[ 19 -50  -8  23  28  -5 -20   6  34   7  -6 -22  11 -11 -11 -24  -3  34
   5 -35  11  -9 -19   8   7 -33 -35  16 -16 -27  13 -13  18 -10  18  27
 -18  41 -10  11  -9 -18  -9  26  -1 -12  -6 -28  22 -25 -37   3  23  -6
 -13  24 -16 -14  17  24  -5  -4 -31 -13 -23  29   6  19 -37] : baz/biza
[ 33 -28  -7  17   4   3   5  -1  17  10  12  13 -11 -10  -3 -40  13  27
  10 -27   2   9 -17   1   7 -14 -30  16  -8 -15   2   4  23 -13  11  13
  -8  32 -15  23  -7  -4  -9  35  -4   7 -14 -21  13  -7 -36   8  14   0
 -19  20  -5  -4  19   9   1  -9 -34  -8 -33  33  10  11 -38] : baz/biza
[ 18 -30  -6  14   1  -5  -6   0   2   3 -16 -23  -4  -7 -14 -36  22  31
   5 -29  -5  15 -14 -10   0 -33 -22   5 -34  -5  23 -10  17  -8  38  31
 -18  35 -17  17   0   6 -19  21 -17 -15   8 -35  16 -18 -28   0 -11 -10
 -21   2 -14 -11  56  21   6   2 -29  -5 -33  24  27 -11 -31] : Deko/neka
[ 12 -54 -13  23  24   4   0 -14 -29  -5  -1   0  -4  18   3 -19  19  29
  14  -4  -7  -4 -22  14   4 -17 -25  -3 -29  12  -8  -4  -7  16  21  31
 -12  -3  -9  25  23   4 -13  31 -19 -33 -15 -22   7 -11 -14  -5   8  -1
 -27 -19 -11 -13  36  25   7   1 -27  -1  -8  25  18  -4 -41] : nida/sumu
[  3 -47  -5   4   6   0  -9  -9 -13  22   1  -9   1  24  -6 -12   6  21
  -1 -11 -21 -23 -10  -2  -4 -23 -18  -4  -9  -5   5 -12   9   6  18   1
  -9   4 -14   8 -10  11 -17   4 -11 -10   4 -21  -9  -9   0  -3  -6   1
 -12   9 -13  -5   4  21   3 -15  -7   6  -1  17 -14  -7 -17] : nida/ges
[ 23 -56  -6  27  27 -25   7  25  -3 -21 -18  -2  11   8  -8 -28   4  38
  27 -15 -14   1 -23   0   5 -38 -38  -8 -21 -16  -7  -4  -7  20  22  35
 -12  23 -28  15  -2   4  -8  32   0 -17 -15 -23   8 -22 -34   3  17 -10
  -3  20 -10  -9  20  38 -21 -14 -14   2  10  26  24  -9 -52] : nida/ges
[  1 -12 -18  36   1 -27  11  -2  -5  19   1 -15  -1  15   3 -30  -4  27
   9   4 -14  -5 -30   6 -22   6 -14  -6  -3 -25 -17 -21  13  22  21  31
  -3  13   7   1 -15  -1  -6  10   5  11 -23 -21  20 -14 -17   0 -30  14
   6  16  -9  -9  -2  17  19  19 -20 -21 -40  10  10   6 -16] : baz/biza
[  8 -36  -6  16  21   8  -6  -8  -6  -9   4 -16   3  20  -3 -21   3  12
  -3 -22  16 -13 -21   2  43 -15 -19 -23  -9  -4  19 -15  -7   6  29  34
  -3   7 -26  15 -34  11 -22  10  -4 -14  -4 -11   5 -17  -8  -8   5  12
   6  17 -13 -17   9  29 -14  -6   1  13 -15  12   2 -10 -30] : nida/ges
[ 12 -45  -4  27  26  -4  -1 -12 -20 -14  15   4 -21   9 -17 -14  22  24
   4 -15  -1 -14  -2   8   9 -18 -26  -5 -23  -6  43 -15   1  -7  23  30
  -3   2   3  15  -1   0 -21  18  -8  -5  -3 -12 -11  -6 -16   3  12   2
 -16  13 -18  -4  15  26  -3 -26  -9  -8 -10   0   1  -3  -7] : nida/sumu
[-32 -43 -14  33  12  -3   2  -2   5 -16  -6 -20  13 -11 -18 -25  11  35
   2 -14   1 -13 -27  -2   4 -39 -30  -1 -35 -15   7 -18   4   2  28  31
 -16  30   2  15 -10   4  -8  25   8   4  -8 -15  25   2 -25  13  32  19
 -14  11 -17 -25   7  50  -7  -6 -10 -13  -8  22   1  -4 -21] : baz/fafi
[ 10 -46 -14  25   1   7  -2  -7  -7  -1  -4 -13  -7   3 -10 -44   8  23
  11 -19 -18 -22 -16  12 -17 -13 -13  -9 -18 -15   2 -28   0   6  30  24
  -3  11  -2  21 -13   4 -17  12  -1 -12 -13 -16  -2 -13 -18  -7   6   8
 -13   3 -14  -9  10  37 -13  -2  -7   6  -5  18  16  11 -23] : nida/ges
[ 17 -41   0  20  27  -6   6  -4  16  11   6 -28  13   1  -8 -48  -2  25
  14  -9  10  17 -17  -6   4 -20 -35   9 -24 -19   3  -6   6  14  21  33
  -8  20  -5   8 -11 -11  -9  36  18   9 -16 -33  26 -18 -38  -2  21  -2
  -8  12  -9 -18  21  30   6   0 -31 -19 -28  20   6  -4 -59] : baz/fafi
[  9 -30 -22  20   2   7   1  12  12  16  11  -1 -10 -11 -16 -13   0  35
   9 -25  13  -6 -19  16  -1 -16 -29 -11 -32 -26   9 -11  13   3  20  25
  -9  28   4  17 -12 -11  -7  13   1   0 -15 -18  24  -3 -24   6  17  -1
  -8  18 -16  -4   2  16   8   9 -15 -32  -7   7  -5   1 -21] : baz/fafi
[ -3 -21 -39  19  11  -5  -1   5  11  26   0 -22 -10  18  -7 -37   1  32
   2  -9  -2 -11 -49   2 -10  -1 -26   3  -5  -3  19 -18  19   1  26  33
 -24  19  10  11 -14   2  -1  13   2  23 -11 -23  31  -2  -4  -6   2  31
 -15  20 -10 -17  -4  18  11  17 -22 -21 -14  14  21   8 -24] : baz/biza
[ 15 -60 -18  25  32   6   4  -5   7   2   4 -22  20 -26  -5 -26 -12  32
   1 -15  -2   1 -18   9  -2 -20 -42   2 -46 -19   0 -29  -3   1   8  42
 -18  50   2  22 -13   0 -14  32   2  -6  -8 -34  26 -12 -28  -2  33  -3
 -20  19 -12 -20   3  40   2 -11 -21 -12 -21  22  13  13 -49] : baz/biza
[ 19 -43   6  14  19   4  -1 -14 -19   0   1  12  12   6 -11  -6  14  29
   7 -14  -5 -30 -12  13  -4 -31 -15   1 -26   6 -13 -21   4  10  19  19
 -16   4 -15  10  -4  -7 -22  10  16  -7   2 -20  -1 -13  -6  -9  31  -3
 -24   5 -18  -6  22  16  -4 -15 -22   8 -19  20   6  -2 -20] : nida/sumu
[ 12 -17  -4  20  -4  -8 -19  -2  -4 -10   2 -17  -8   4   0 -16   0  32
  -1  -5 -21  -8  -2   1   7 -19 -35  19 -19 -16  31 -28  37 -26  27  24
  -9  16 -13  37  -6  27  -9  34   1   7  -4 -12  10  -8 -17   4   4  16
   7  -4 -19 -32   3  10  16  -1 -11  -5 -21  21  13   7   8] : Deko/Fuvug
[ 12 -31  -8  23  11  -4   1   0  -1   0   4 -11 -13   4 -18  -7  17  28
   1 -15  -5   5  -5   2   3 -18 -14  10 -14   4   5 -16   7   0  26  26
 -12  18  -8  16 -18  -1 -23  25  -7  -8   8 -21  11   1 -18  -2  14   0
 -24   6 -27  -4  22   5  16  -7 -14 -16 -35  14  16   1  15] : Deko/Fuvug
[  6 -33   0  28   8   5  -6 -10  -4  -2   8   3  -9   2  -2 -25   5   7
  -6 -16   6 -36 -16  13 -11 -15 -24 -12 -13 -13  -7 -18  -7  11  22  27
 -11  -2   3  10  -3  11 -17   7  -5 -14   2  -3   4 -15  -2   4   1   3
  10  14 -17  -4  14  26   3 -15  -7   1  -8  15  -3  -3 -31] : nida/ges
[ 23 -34  -5 -10   2  -5  -1  17   2 -16  -5 -27 -15  10  16 -17  22  42
  20 -25  11  -1  -7  -8  10 -23 -34   8 -16   1  39 -19   5   0  36  43
  -8  38 -16  35  -1  11 -17  35 -10 -18  -3 -26  13 -10 -25   2  25   9
 -20  -5 -29  -4  35  14   9  -3 -19   3 -37  16  23   4 -13] : Deko/Fuvug
[  6 -31  -3  23  10   6 -12 -34 -14  -2 -51  -6  -4   0 -10 -14  19  45
  14  -3 -10  -3 -22  -6  11 -31 -16  -8 -17 -16   7  -7  -3  11   6  13
  -8   0   0   7  -9  -9 -21   2  -6  -1  -5 -33 -24  -7 -19  -2  11  22
 -10 -14  -4  -2  14  22  -7  -4 -10 -11  -3  22  11  -6 -11] : nida/sumu
[ 12 -37  -9  33  -3 -11  -3  -3  -1   2   5 -17   2  10   2 -28  15  20
  18   0  -8   7  -1 -96  -2 -16 -39  18 -22   7   9 -10   9  -7  26  38
  -1  20 -24  12 -18  -2 -10  14  -4  -2  -3 -26  -6 -20 -44  -5   1   1
 -11   7 -12 -19  26   7  15   5   1 -11 -28  25  21   4 -13] : Deko/neka
[  9 -25 -29   7   3   4  14  15  32  12   4 -31  -9   6 -11 -27  -5  10
 -30 -42  11  -3 -17  12 -28   2 -32   6  -8   3   8 -32   8  -3  36  37
 -18  29   1  20 -17   2  -7  13   9   4   0 -22  43  20  15  -6  17  -9
  -6   6 -36 -11  11  25  14  -6 -23 -11 -19  -1  -2  15 -10] : baz/biza
[  9 -30 -15  21  -1 -20   5   0   5  11  -1 -18   8   3 -13 -36   8  23
  -7  -8  -3 -14 -24  -1   1 -18 -40  -3 -21 -21   7 -20  18   0  25  27
 -17  30   3   8 -21   1  -8  -1   3  -5  -2 -25  28 -32 -24   0  17   4
 -15  20 -11 -23   7  29   8   0 -12 -27 -19   9  13   7 -21] : baz/fafi
[ 10 -63   4  28  21  -2 -13 -21 -11  -5 -12 -12   0  14 -22 -24  27  36
  33  -7  -2  12 -15  -9   6 -32 -28  -3 -15 -10  -1  -1  -7   4  13  29
  -3  12 -30   9  -8   7 -14  20 -22  -8 -21 -26  -7 -22 -34   2  13   3
  -2  16  -7   0  34  25  -7   0 -12  -9  -8  26  29  -7 -45] : nida/ges
[  7 -49 -14  28  17  27   3  -9   7   1  -3  -6 -12  19   1 -22  12  13
  11  -3  -6   9 -16   9  -4 -12  -6  -2  -6  -5  -3 -13 -12  27  14  21
  -6   2  -1  15 -23  11 -15   8 -12 -12  -4 -14   7  -5 -14  -2  12   2
  -2   4 -15   1   7  25  -7  -4 -25  -5  -1  41  -3  -5 -36] : nida/ges
[  9 -32 -15  18   8   2  12  20  -4  -4   2 -26 -13  29   0 -19  15  32
  -2 -11   8  -4 -13  18  -6   1 -26   5 -15   1  21 -42  -6  -7  52  58
 -13  16 -11  13 -10  18 -45  25 -18   2  26 -22  27  32 -21   2  12   9
 -26   0 -25 -16  18  26   6   7 -23 -17 -12  -9   8  11   4] : Deko/Fuvug
[ 17 -39 -19  36   9 -50  -9  -4 -10   7 -16 -33 -12  28 -14 -43  17  37
  -2 -18  -3 -10 -18  -3  -9 -21 -44  -5  -6  -4  16 -27   6   1  54  53
 -20  45 -20  15  13  23 -39  34  -6 -28  -9 -32  10 -17 -26  -2   4 -10
 -20  17 -23 -17  37  29  28  -8 -16  -1 -38  10  30   4 -27] : Deko/neka
[ 21 -61  -2  32  20  11  -4 -15 -14  -4 -10   4  12   6  -4 -43  11  35
  34  -6 -15  16 -24 -23   9 -47 -28  -5 -20  -7 -10  12  -2  16   4  17
  -3   8 -26  12  -8   3 -16  24  -9  -8 -30 -28 -16 -32 -34  10   8  -4
   7  27   9  -8 -19  33  -4  -3 -11  -1 -17  41  21  -7 -69] : nida/ges
[-10  -9 -28  10   0  -9  17  29  -6  30  13 -10  -9  36   7 -11  -5  10
  -3   0 -14 -28 -16  53 -60  34 -20 -16   7 -12  -4 -35   0  10  20  18
 -16   2  27  -9  -4  -6  -7 -21  17  10 -32   4  43  -6   7 -16  -1   9
  17  10 -20  -1 -15  18  19  22  11 -12   7 -10  -3  17   3] : baz/fafi
[ 20 -44 -21  22  14  13   6  20  19   8  11 -24 -11   9 -13 -34  -6  23
 -14 -26  19  -9 -17  11  -4 -12 -36  -8 -14 -34  -4 -52   7  -5  50  36
 -26  43  -2  17 -11   8  -2  41 -13  -2   4 -24  44   3 -14  -2  16 -13
 -20   2 -32 -17  27  28   1  -9 -31 -17 -14   3  -3  14 -37] : baz/biza
[ 10 -36 -10  28  22  17 -16  -4 -10 -11  -7  -1  -4   9  -2 -21  13  23
   6 -11 -12  16 -15  19 -14 -20 -31 -15 -20  -7 -16 -26 -16  13  26  38
  -9  14  -3  11  -5   4 -21  11   0 -10  -6 -20  14 -11 -10  -3   4  -3
 -10   8  -5 -45  -3  25   5  -5   1   1  -7  13  12  -4 -32] : nida/ges
[  9 -47 -19  25  20   1  -3   6  13   3   1  -7 -10   0  -6 -31  -8  25
   6 -19  -2 -21 -17  14  -9 -16 -33  -5 -15 -30   7 -22  24  -3  33  41
 -25  30   0  31 -12  -6 -24  24   6   4  -8 -23  38   2 -24  -1  21   5
 -18   7  -7 -26   2  25   5   2 -27 -16 -29  22  11  22 -25] : baz/biza
[  8 -29 -11  11  16  -9  -1 -14 -16   2  -2  -2 -16  -4 -15  -6   7  15
  -3   1 -16 -32 -14  19 -18 -18 -14  -9 -16  -2  -7 -25  10   2  22  25
 -10   4  -3  -6 -18   0 -19  11  10  -2  -5  -6  11  -5  17   0  -7   1
 -14   7 -18 -15   1   6   7  -1   9  16   6  17   5   3  -2] : nida/sumu
[ 20 -44 -15  25   2  -1  -6  13  13   3  -3 -17  -5 -14 -20 -40  -5  25
 -14 -17  -3   0 -10  22 -17 -14 -22  13 -13 -20   8 -20  22  -8  25  25
 -11  37 -12  32  -9   3 -16  14  -4 -10   4 -29  13 -14 -21  13  -5  -1
 -11   3 -18 -20   5  26 -11   4 -29 -12 -28  16  18   3 -21] : baz/biza
[ 15 -47   1  23  16  14 -10  -7  -5  -5  -5  -7  13  -4  -4 -12  23  24
   3 -22  -6 -17 -21  12   7 -16 -13  -4 -22 -13  -5  -7 -18  14  13  22
 -57  11 -13  17 -54   6 -68  11 -10  -5  -7 -19   2  -8 -12  18  15   1
 -10  11 -15   0  17  29 -36 -20  -5   5 -12   4  -7  -6 -16] : nida/ges
[  6 -21  -2  17   9  -3   4  16  -1   7   9 -31   8   7 -20 -28  -3  12
  -6   1 -15 -21 -19  15 -13   2 -32  -9 -13 -14  -3 -23  21   1  17  17
 -19  19   4  11  -7  -4 -25  10  11   1  -4  -3  29  -4 -10  -7   3   9
  -2  21 -12 -16   0  18   7   9  -7  -6 -16  12  -3  13 -21] : baz/fafi
[ 17 -27  -3  14  10   3  -4   0  -4 -16  -5 -23  -5  15  -8 -12   9  17
  -2 -23   4   6  -6   3   6 -20 -34  -1  -6   5   9 -17   8 -10  30  36
 -16  24  -4  20  -8   6   1  27 -15 -16  15 -31  17   0  -8  -1  15 -10
 -28  -6 -23 -16  28  12   9  -9 -30   8 -27   6  14   2 -22] : Deko/neka
[ 19 -36 -22  21   3   8  14   6  11   5  13 -17   1  -5  -9 -20  -4  14
 -21 -44   6  -7 -12   8  -5  -4 -26  17  -9  -9   1 -31  11 -16  24  22
  -7  31   9  18   5  13 -13  18  -2   8   0 -48  23   8 -13 -19   6  -3
  -7   7 -17 -21  11  21   7 -12 -30 -12 -19  -7  -5   1 -17] : baz/biza
[  5 -54  11  21  20   8   3 -19  -8 -12 -17  -9   5   8 -19 -38   5  -1
  17 -16   4  -5 -18  -6   8 -30 -21 -62 -17 -15   4 -10  -5   3  18  33
  -5  10 -23  15  -9   6 -20  13  -5   6  -2 -10   0  -9 -26 -18  26   1
  -1  22 -12 -10  17  26 -11  -8   1   3  -8  18  10 -12 -39] : nida/ges
[  6 -54  -3  24  36 -14  -1 -19 -26  -5   5  -2   2  18 -11 -33  22  29
   6  -9 -15  -6 -15  10   2 -36 -28  -8 -25   9  22  -4 -15   6  29  36
 -15   5  -5  19  -2  -4 -14  30  -6 -11   4 -14   3 -30  -4  -5   3  -5
 -21  11 -15  -8   5  38  14   2 -10  -1   4   1  19  -8 -43] : nida/sumu
[ 10 -15 -16  14  21  19  20  47   6  12   6 -13 -33  23 -16  10  -1  -2
 -39 -14  12 -45  -8  54 -38  28 -12  -8 -14 -24   9 -79  -5  -4  40  19
 -15  20  33  20 -11  13  -3 -13  14   1   6   5  59  20  13 -14  13  19
  -8  17 -33   1 -27  16   7   8   7  -6 -15 -35 -17   2  36] : baz/fafi

[  5  28   6  -6  13 -11  -3  -6   3  16  -3   1  -4  -5   4 -10   5   7
   1   1   7 -13   2   3  -8   8   2  -8 -25  -1   1   1  -1   4   4  -4
   1  -5  -1  -3   1   9 -12  -3  -1   4 -16  -1 -11  -8   3  -5  10 -15
 -16  -2   5  14   0   2  -1   5 -13   0   0   2 -19  -4   4] : U/T
[  7  16  -2  -8   3  -5  -6  -3  -3   6  -3   0 -10  -3   4 -14   1   6
   2   3  -5 -10   3   9  -3   0  -2   1  -9  -3  -5  -2   2   2  -8  -5
   3   8  -2   2   1   6  -4  -8   1  -1 -12  -6 -10   4   3   0   0  -7
  -9   2  -5  17   2   1   4   2 -15   2   0   1  -5  -3   1] : U/S
[ -2  26  21  -8  11   0  -5  -4  -3  15   4 -11  -3   5  -1 -16   8 -13
   4 -12   0 -29  15 -10   7   0   8  -6 -13  -6 -11  -1  -7   2  29  -2
   9  -2   2 -34   6   7 -21   5   7   0  -1 -20  -9  -3  -2   3   2 -14
 -26   9 -17  32   6   6   2   9 -14  14  -6   2 -44   1  -1] : R/F
[ -5  17   0   3  13   5  13   7   3  19  -2 -13  -4  -1  -3  -8  14   1
  11 -32  11 -18  12  -7   8  12  16  -3 -17  -6  -8  -6  -1  -4  34   1
   5   2   7 -18  21   6 -13  10   5  -3  14 -12  -5   1   4   2   5   4
 -10 -22 -30   2   5   7  -1   7  15   1   1   0 -44   1  -8] : R/F
[ -3   3  13  -5   5 -16  -1  12  -7  -3   3  15  -1  13 -31 -13   4   3
   6   0  -3  -3  -6  -6   1 -32   0  -6  -3  -3  -8   4  -6  15  22  10
   6   5  -2  -4   4  -2 -11  15  -2   0  -6  -9 -12 -14  -6   5 -25  -1
   2   5   7   6   5   4  -9  14   9   5  -3  -1 -11   5  -6] : L/K
[ -1  13  22   5   2   0 -19 -10 -12  -2  -5  -4  -7   7 -10 -11   6   3
   2   2   8  -8  -2 -14   1 -30   6  -9 -10 -11  -7   5   0   7  24  -1
   9   1  -1 -11   0   6 -12  -3  -8   2   6  -2  -9 -26  -4   5 -22 -14
 -11   3  14  14   6   6  -7   5   4   2  -2   7 -18   2   0] : L/X
[  1  40   9  -7  17   5  10   2  -6  14  -3 -10   2   5   6  -7   4 -15
   8  14  -3 -16  13  -5  12  20   7  -4 -20  -4 -15   2   2  -6  36 -11
   9  -2   0 -24  15   9 -21   1   4   0 -12 -17 -10   5   3  -9   6  -6
 -16  13 -32  13  -3  10  11   1 -10   0  -1   1 -41  -3   5] : R/M
